Below is a small trained network, with its code and all its weights. Each question gives an input and a class and asks what happens when units are switched off, that is, made to give their printed mean instead of their output.

import numpy as np


def w(rows, s, z=0):
    codes = np.array(rows[::2]) - 128.0
    scale = np.full(codes.shape[1], s)
    scale[-1] = z or s
    return codes * scale


def f(y):
    return y / 2 * (1 + np.tanh(0.7978845608 * (y + 0.044715 * y**3)))


def log_softmax(a):
    a = a - a.max(-1, keepdims=True)
    return a - np.log(np.exp(a).sum(-1, keepdims=True))


def net(x, mask):
    res = np.array(x, float).reshape(1, 7) / 4 @ E
    y = f(res @ A[0][:, :-1].T + A[0][:, -1])
    res = res + np.where(mask, y, B[0][:, -1]) @ B[0][:, :-1]
    return log_softmax(res[-1] @ U[:, :-1].T + U[:, -1])


A, B = {}, {}
E = w([
[105,163,61,138,168,185,189,146,52,130,99],'x0',
[125,130,104,104,122,120,153,126,142,86,122],'x1',
[96,106,152,129,153,134,78,145,60,249,125],'x2',
[94,127,103,102,150,130,121,149,114,155,115],'x3',
[120,195,61,74,123,113,149,197,159,114,110],'x4',
[83,79,142,71,156,191,179,92,161,77,139],'x5',
[68,81,83,52,159,190,169,92,142,127,119],'x6',
],0.011)
A[0] = w([
[150,254,144,141,60,76,30,228,125,186,102,129],'n0',
[81,139,84,67,146,179,181,118,126,101,145,130],'n1',
[155,171,134,162,156,138,92,176,53,220,96,252],'n2',
[171,153,90,171,92,66,170,145,220,11,142,171],'n3',
[156,104,183,75,88,89,87,83,208,112,142,222],'n4',
[104,104,168,87,146,150,109,113,143,137,132,181],'n5',
[90,88,171,133,127,134,60,40,148,202,137,153],'n6',
[110,155,55,10,194,168,211,126,162,88,84,190],'n7',
[123,146,191,199,116,110,139,113,161,42,142,61],'n8',
[106,155,103,185,199,164,174,122,58,182,123,147],'n9',
[108,96,156,138,191,155,139,125,55,110,101,119],'n10',
[91,118,98,76,144,93,74,112,147,139,158,120],'n11',
],0.009,0.0039)
B[0] = w([
[190,170,43,168,236,50,165,153,153,145,207,247],'n0',
[65,122,96,91,84,144,109,177,171,107,119,191],'n1',
[100,77,87,147,120,67,105,117,53,225,162,227],'n2',
[156,254,156,196,135,157,113,152,64,47,26,243],'n3',
[180,125,194,136,192,167,123,144,181,69,112,218],'n4',
[112,81,133,103,133,121,141,171,172,153,113,165],'n5',
[116,77,181,117,140,121,85,161,138,161,141,209],'n6',
[75,161,87,68,44,129,182,228,170,61,189,235],'n7',
[122,125,143,153,138,136,104,117,112,99,74,182],'n8',
[91,118,78,148,104,178,120,79,65,188,160,185],'n9',
[91,90,109,120,92,153,103,113,93,146,72,163],'n10',
[146,131,122,109,113,125,123,152,164,138,158,143],'n11',
],0.0095,0.015)
U = w([
[165,131,99,154,198,39,113,143,125,176,181,3],'0',
[140,4,254,124,165,138,79,118,195,136,139,122],'1',
[69,54,144,141,114,204,94,58,55,186,130,95],'2',
[57,156,103,65,66,161,169,186,161,85,149,220],'3',
[179,185,205,167,141,156,115,116,129,55,67,181],'4',
],0.0093,0.0013)

Each question gives the input, the list of numbers given to net, and the class t.
The units are the neurons (one row each of A and B). Each row of codes is followed by its name. A weight is (code - 128) times the scale printed after its matrix; where a second scale follows, it is the last column's (A, B and U).
mask holds one flag per neuron, in row order. A switched-off neuron (its flag False) gives its mean, the last column of its row in B, instead of its output. The means were averaged over made-up inputs and are rounded, as every weight is.
A unit's drop is (log p(t) with every unit on - log p(t) with that unit switched off) / (log p(t) with every unit on - log p(t) with every unit switched off).
unit that matters most: the unit with the biggest drop
k most important neurons: the k neurons with the biggest drops, biggest first
drop when u is switched off: that unit's drop, to one decimal
input [2,5,6,3,2,-4,4], class 2: unit that matters most : n9
input [-3,-2,8,-4,-5,1,6], class 1: 2 most important neurons : (n6 n5)
input [3,2,5,1,1,-3,6], class 2: 3 most important neurons : (n9 n2 n0)
input [-2,7,-5,-2,-2,-7,8], class 4: 2 most important neurons : (n3 n2)
input [3,-5,-5,-8,-7,-6,-8], class 0: 3 most important neurons : (n0 n2 n4)
input [-1,2,1,8,-6,-4,4], class 2: 2 most important neurons : (n0 n4)
input [1,-6,-8,-7,1,7,0], class 4: 2 most important neurons : (n3 n8)
input [-5,-3,2,4,-1,1,8], class 1: 2 most important neurons : (n6 n3)
input [-4,4,8,1,-4,-4,8], class 1: 3 most important neurons : (n6 n5 n3)
input [0,6,-4,-5,3,-8,-3], class 4: drop when n3 is switched off : 5.2
input [3,-8,7,6,-5,3,-7], class 2: drop when n9 is switched off : 0.2
input [7,-8,-2,4,-8,0,0], class 2: drop when n0 is switched off : 0.0
